Here is a tiny trained network, its code and every weight. The questions are about switching its units off for an input and a target symbol, where a switched-off unit gives its printed mean instead of its output.

import numpy as np


def w(rows, s, z=0):
    codes = np.array(rows[::2]) - 128.0
    scale = np.full(codes.shape[1], s)
    scale[-1] = z or s
    return codes * scale


def norm(h):
    return h / np.sqrt((h * h).mean(-1, keepdims=True) + 1e-5)


def f(y):
    return y / 2 * (1 + np.tanh(0.7978845608 * (y + 0.044715 * y**3)))


def softmax(a):
    e = np.exp(a - a.max(-1, keepdims=True))
    return e / e.sum(-1, keepdims=True)


def log_softmax(a):
    a = a - a.max(-1, keepdims=True)
    return a - np.log(np.exp(a).sum(-1, keepdims=True))


def net(x, mask):
    ids = ['βδζθξπσ'.index(c) for c in x.split()]
    T = len(ids)
    res = E[ids] + P[:T]
    r = norm(res)
    for j in range(2):
        rows = slice(3 * j, 3 * j + 3)
        q, k, v = (r @ M[0][rows].T for M in (Q, K, V))
        z = softmax(np.where(np.tri(T) > 0, q @ k.T / 3**0.5, -1e9)) @ v
        o = O[0][rows]
        res = res + np.where(mask[j], z, o[:, -1]) @ o[:, :-1]
    y = f(norm(res) @ A[0][:, :-1].T + A[0][:, -1])
    res = res + np.where(mask[2:26], y, B[0][:, -1]) @ B[0][:, :-1]
    return log_softmax(norm(res)[-1] @ U[:, :-1].T + U[:, -1])


Q, K, V, O, A, B = {}, {}, {}, {}, {}, {}
E = w([
[138,102,125],'β',
[154,66,125],'δ',
[28,151,122],'ζ',
[110,101,136],'θ',
[64,163,141],'ξ',
[128,255,54],'π',
[122,49,170],'σ',
],0.016)
P = w([
[116,2,13],'0',
[98,141,229],'1',
[193,102,106],'2',
[104,149,225],'3',
[164,115,107],'4',
[110,157,219],'5',
],0.0092)
Q[0] = w([
[166,154,175],'H1',
[87,104,67],'H1',
[108,110,140],'H1',
[5,181,87],'H2',
[198,193,83],'H2',
[49,194,240],'H2',
],0.026)
K[0] = w([
[124,146,184],'H1',
[139,117,71],'H1',
[114,93,114],'H1',
[4,162,103],'H2',
[150,229,67],'H2',
[22,144,247],'H2',
],0.025)
V[0] = w([
[120,185,119],'H1',
[115,77,152],'H1',
[184,148,50],'H1',
[204,127,116],'H2',
[60,91,24],'H2',
[1,134,150],'H2',
],0.0096)
O[0] = w([
[154,166,175,110],'H1',
[88,99,85,161],'H1',
[245,123,202,70],'H1',
[70,116,58,53],'H2',
[189,84,125,143],'H2',
[236,153,255,255],'H2',
],0.0088,0.0041)
A[0] = w([
[216,44,167,114],'N1',
[154,106,9,40],'N2',
[96,109,118,103],'N3',
[211,26,124,114],'N4',
[134,126,123,88],'N5',
[123,146,128,127],'N6',
[149,122,121,113],'N7',
[114,165,123,113],'N8',
[252,26,108,72],'N9',
[155,90,47,90],'N10',
[148,216,117,120],'N11',
[133,91,128,114],'N12',
[131,117,125,63],'N13',
[126,134,131,125],'N14',
[124,136,129,115],'N15',
[134,128,119,93],'N16',
[102,62,53,2],'N17',
[109,119,93,150],'N18',
[121,138,131,110],'N19',
[137,141,89,110],'N20',
[187,118,41,206],'N21',
[135,77,92,15],'N22',
[122,140,127,126],'N23',
[172,125,117,117],'N24',
],0.02,0.0075)
B[0] = w([
[75,178,78,232],'N1',
[145,12,25,220],'N2',
[165,133,120,152],'N3',
[74,69,69,240],'N4',
[116,129,158,110],'N5',
[112,120,105,137],'N6',
[121,141,149,125],'N7',
[103,110,98,147],'N8',
[105,37,50,246],'N9',
[109,77,61,209],'N10',
[198,104,131,237],'N11',
[139,105,141,145],'N12',
[128,123,173,107],'N13',
[121,126,114,130],'N14',
[124,127,125,124],'N15',
[117,130,157,112],'N16',
[134,253,86,208],'N17',
[147,114,102,169],'N18',
[123,125,120,124],'N19',
[109,119,130,137],'N20',
[47,205,170,254],'N21',
[77,172,161,153],'N22',
[122,122,115,131],'N23',
[140,162,151,146],'N24',
],0.04,0.0065)
U = w([
[90,66,62,246],'β',
[132,235,61,2],'δ',
[90,240,172,69],'ζ',
[47,124,192,88],'θ',
[125,131,217,168],'ξ',
[211,90,123,116],'π',
[129,11,179,52],'σ',
],0.012,0.0035)

Each question gives the input, a string of symbols that net reads in full, and the target symbol t.
The units are the heads (3 rows each of Q, K, V and O) and the neurons (one row each of A and B). Each row of codes is followed by its name. A weight is (code - 128) times the scale printed after its matrix; where a second scale follows, it is the last column's (O, A, B and U).
mask holds one flag per unit, heads first, then neurons. A switched-off unit (its flag False) gives its mean, the last column of its rows in O or B, instead of its output. The means were averaged over made-up inputs and are rounded, as every weight is.
A unit's drop is (log p(t) with every unit on - log p(t) with that unit switched off) / (log p(t) with every unit on - log p(t) with every unit switched off).
The circuit of an input: a set's keep is (log p(t) with only the set's units on - log p(t) with every unit switched off) / (log p(t) with every unit on - log p(t) with every unit switched off). Starting from the 12 units with the biggest drops (on a tie, the unit counted first), units are removed one at a time, each time the one whose removal leaves the highest keep (on an exact tie, the one counted first), for as long as the keep stays at least 0.8.
units of the circuit, in order: the units of the circuit, biggest drop first
unit that matters most: the unit with the biggest drop
top k neurons: the k neurons with the biggest drops, biggest first
heads that matter: for each layer, one digit per head in row order, 1 if its drop is at least 0.15 and else 0, layers parted by /
drop when u is switched off: that unit's drop, to one decimal
input ξ π β ζ, target ζ: unit that matters most	N9
input π β π ζ ζ, target δ: heads that matter	00
input δ π π σ π π, target π: heads that matter	00
input β ξ β δ σ, target δ: top 3 neurons	[N17; N9; N4]
input θ β σ π π, target δ: units of the circuit, in order	[N21; N9; N11]
input ζ ξ θ π ζ, target δ: units of the circuit, in order	[N9; N4]
input ξ ζ π σ σ, target δ: top 2 neurons	[N17; N9]
input ξ σ π π ξ, target δ: top 2 neurons	[N1; N2]
input π π ζ ξ ξ, target δ: heads that matter	10
input π π ξ θ, target θ: heads that matter	11
input ξ π σ β π θ, target θ: top 4 neurons	[N11; N2; N9; N17]
input ξ π θ π ξ ξ, target ξ: top 2 neurons	[N9; N2]
input θ σ β π σ ξ, target ξ: drop when N17 is switched off	0.4
input ζ ξ ξ, target ζ: drop when N13 is switched off	0.0
input π σ ζ π π, target ζ: drop when N9 is switched off	0.5
input β π π, target δ: drop when N9 is switched off	1.5
input ξ π ξ π σ δ, target δ: unit that matters most	H2
